Here is a tiny trained network, its code and every weight. The questions are about switching its units off for an input and a class, where a switched-off unit gives its printed mean instead of its output.

import numpy as np


def w(rows, s, z=0):
    codes = np.array(rows[::2]) - 128.0
    scale = np.full(codes.shape[1], s)
    scale[-1] = z or s
    return codes * scale


def f(y):
    return y / 2 * (1 + np.tanh(0.7978845608 * (y + 0.044715 * y**3)))


def log_softmax(a):
    a = a - a.max(-1, keepdims=True)
    return a - np.log(np.exp(a).sum(-1, keepdims=True))


def net(x, mask):
    res = np.array(x, float).reshape(1, 6) / 4 @ E
    y = f(res @ A[0][:, :-1].T + A[0][:, -1])
    res = res + np.where(mask, y, B[0][:, -1]) @ B[0][:, :-1]
    return log_softmax(res[-1] @ U[:, :-1].T + U[:, -1])


A, B = {}, {}
E = w([
[133,184,116,196,79,129,178,184,159,46,111],'x0',
[127,161,187,148,83,120,125,129,1,139,141],'x1',
[114,142,122,123,126,128,133,119,135,132,140],'x2',
[31,170,211,86,115,50,45,149,165,138,54],'x3',
[144,195,26,149,105,140,99,110,60,161,46],'x4',
[236,200,128,94,70,146,5,176,161,139,155],'x5',
],0.0093)
A[0] = w([
[173,166,72,134,78,148,44,103,131,136,105,75],'n1',
[145,176,123,189,84,85,174,200,142,52,130,3],'n2',
[134,126,254,123,47,122,145,103,61,108,228,140],'n3',
[141,120,175,152,123,170,43,206,159,126,240,83],'n4',
[142,139,135,92,142,120,106,44,117,195,174,38],'n5',
[216,99,62,128,124,186,203,111,93,129,222,23],'n6',
[159,100,140,112,179,119,139,128,237,112,144,101],'n7',
[145,175,150,202,78,132,142,126,162,74,123,109],'n8',
[198,34,149,74,126,105,95,99,99,188,103,98],'n9',
],0.0077,0.0065)
B[0] = w([
[62,68,118,225,92,87,173,104,69,84,157,230],'n1',
[113,114,82,12,195,137,125,147,117,94,183,196],'n2',
[176,143,66,179,150,123,73,136,113,193,98,255],'n3',
[36,54,159,212,115,157,198,134,69,118,118,216],'n4',
[126,149,78,16,191,114,176,186,137,150,164,159],'n5',
[115,115,196,87,23,67,105,157,139,100,63,247],'n6',
[200,151,59,179,164,99,106,143,135,170,66,202],'n7',
[149,130,130,67,175,150,73,165,129,156,221,207],'n8',
[114,165,113,59,136,195,137,151,135,94,183,192],'n9',
],0.011,0.0075)
U = w([
[125,143,108,4,178,162,141,185,150,88,229,80],'0',
[135,114,115,183,133,132,160,119,142,132,140,215],'1',
[22,20,144,212,161,129,255,121,102,94,163,68],'2',
[114,159,247,52,37,58,30,184,207,117,78,77],'3',
[168,152,147,149,128,175,111,112,160,102,141,250],'4',
[227,187,9,178,134,128,83,170,138,191,73,60],'5',
],0.0099,0.016)

Each question gives the input, the list of numbers given to net, and the class t.
The units are the neurons (one row each of A and B). Each row of codes is followed by its name. A weight is (code - 128) times the scale printed after its matrix; where a second scale follows, it is the last column's (A, B and U).
mask holds one flag per neuron, in row order. A switched-off neuron (its flag False) gives its mean, the last column of its row in B, instead of its output. The means were averaged over made-up inputs and are rounded, as every weight is.
A unit's drop is (log p(t) with every unit on - log p(t) with that unit switched off) / (log p(t) with every unit on - log p(t) with every unit switched off).
The circuit of an input: a set's keep is (log p(t) with only the set's units on - log p(t) with every unit switched off) / (log p(t) with every unit on - log p(t) with every unit switched off). Starting from all 9 units, units are removed one at a time, each time the one whose removal leaves the highest keep (on an exact tie, the one counted first), for as long as the keep stays at least 0.8.
units of the circuit, in order: the units of the circuit, biggest drop first
most important unit: the unit with the biggest drop
top k neurons: the k neurons with the biggest drops, biggest first
drop of u: that unit's drop, to one decimal
input [-8,-2,5,-8,5,-8], class 0: units of the circuit, in order -> (n5; n1)
input [6,3,3,3,-5,0], class 0: top 2 neurons -> (n2; n8)
input [-3,5,-3,-8,6,0], class 3: most important unit -> n6
input [3,5,1,2,0,7], class 2: units of the circuit, in order -> (n4; n1)
input [4,3,-8,2,4,-6], class 4: top 2 neurons -> (n1; n4)
input [7,6,4,6,-4,-7], class 0: units of the circuit, in order -> (n2; n4; n8)
input [2,-6,7,1,-7,-2], class 1: top 2 neurons -> (n3; n7)
input [4,5,-7,-3,5,2], class 4: top 3 neurons -> (n4; n7; n3)
input [-1,5,0,-1,-4,4], class 5: top 2 neurons -> (n3; n1)
input [0,-3,-2,0,-6,-6], class 1: units of the circuit, in order -> (n4; n7)
input [-2,4,-2,-2,5,3], class 1: top 2 neurons -> (n1; n4)
input [5,-6,3,6,-7,-3], class 1: top 2 neurons -> (n6; n7)
input [8,-7,7,1,0,-1], class 0: top 3 neurons -> (n2; n3; n8)
input [7,-7,-3,-7,-3,-7], class 0: most important unit -> n2
input [2,0,-8,-1,5,-4], class 4: units of the circuit, in order -> (n1; n3)
input [4,-1,2,-4,-8,-7], class 1: units of the circuit, in order -> (n4; n7; n1)
input [-5,-7,-1,3,2,-2], class 5: top 2 neurons -> (n7; n6)
input [3,-3,4,2,-2,-3], class 4: top 4 neurons -> (n4; n1; n6; n3)
input [1,4,7,1,-6,-1], class 4: top 4 neurons -> (n1; n3; n7; n5)
input [4,6,-7,4,-8,-3], class 1: units of the circuit, in order -> (n3)
input [1,-1,3,-4,-1,0], class 3: drop of n3 -> 0.1
input [5,-1,-2,-7,-1,3], class 3: drop of n2 -> 0.0
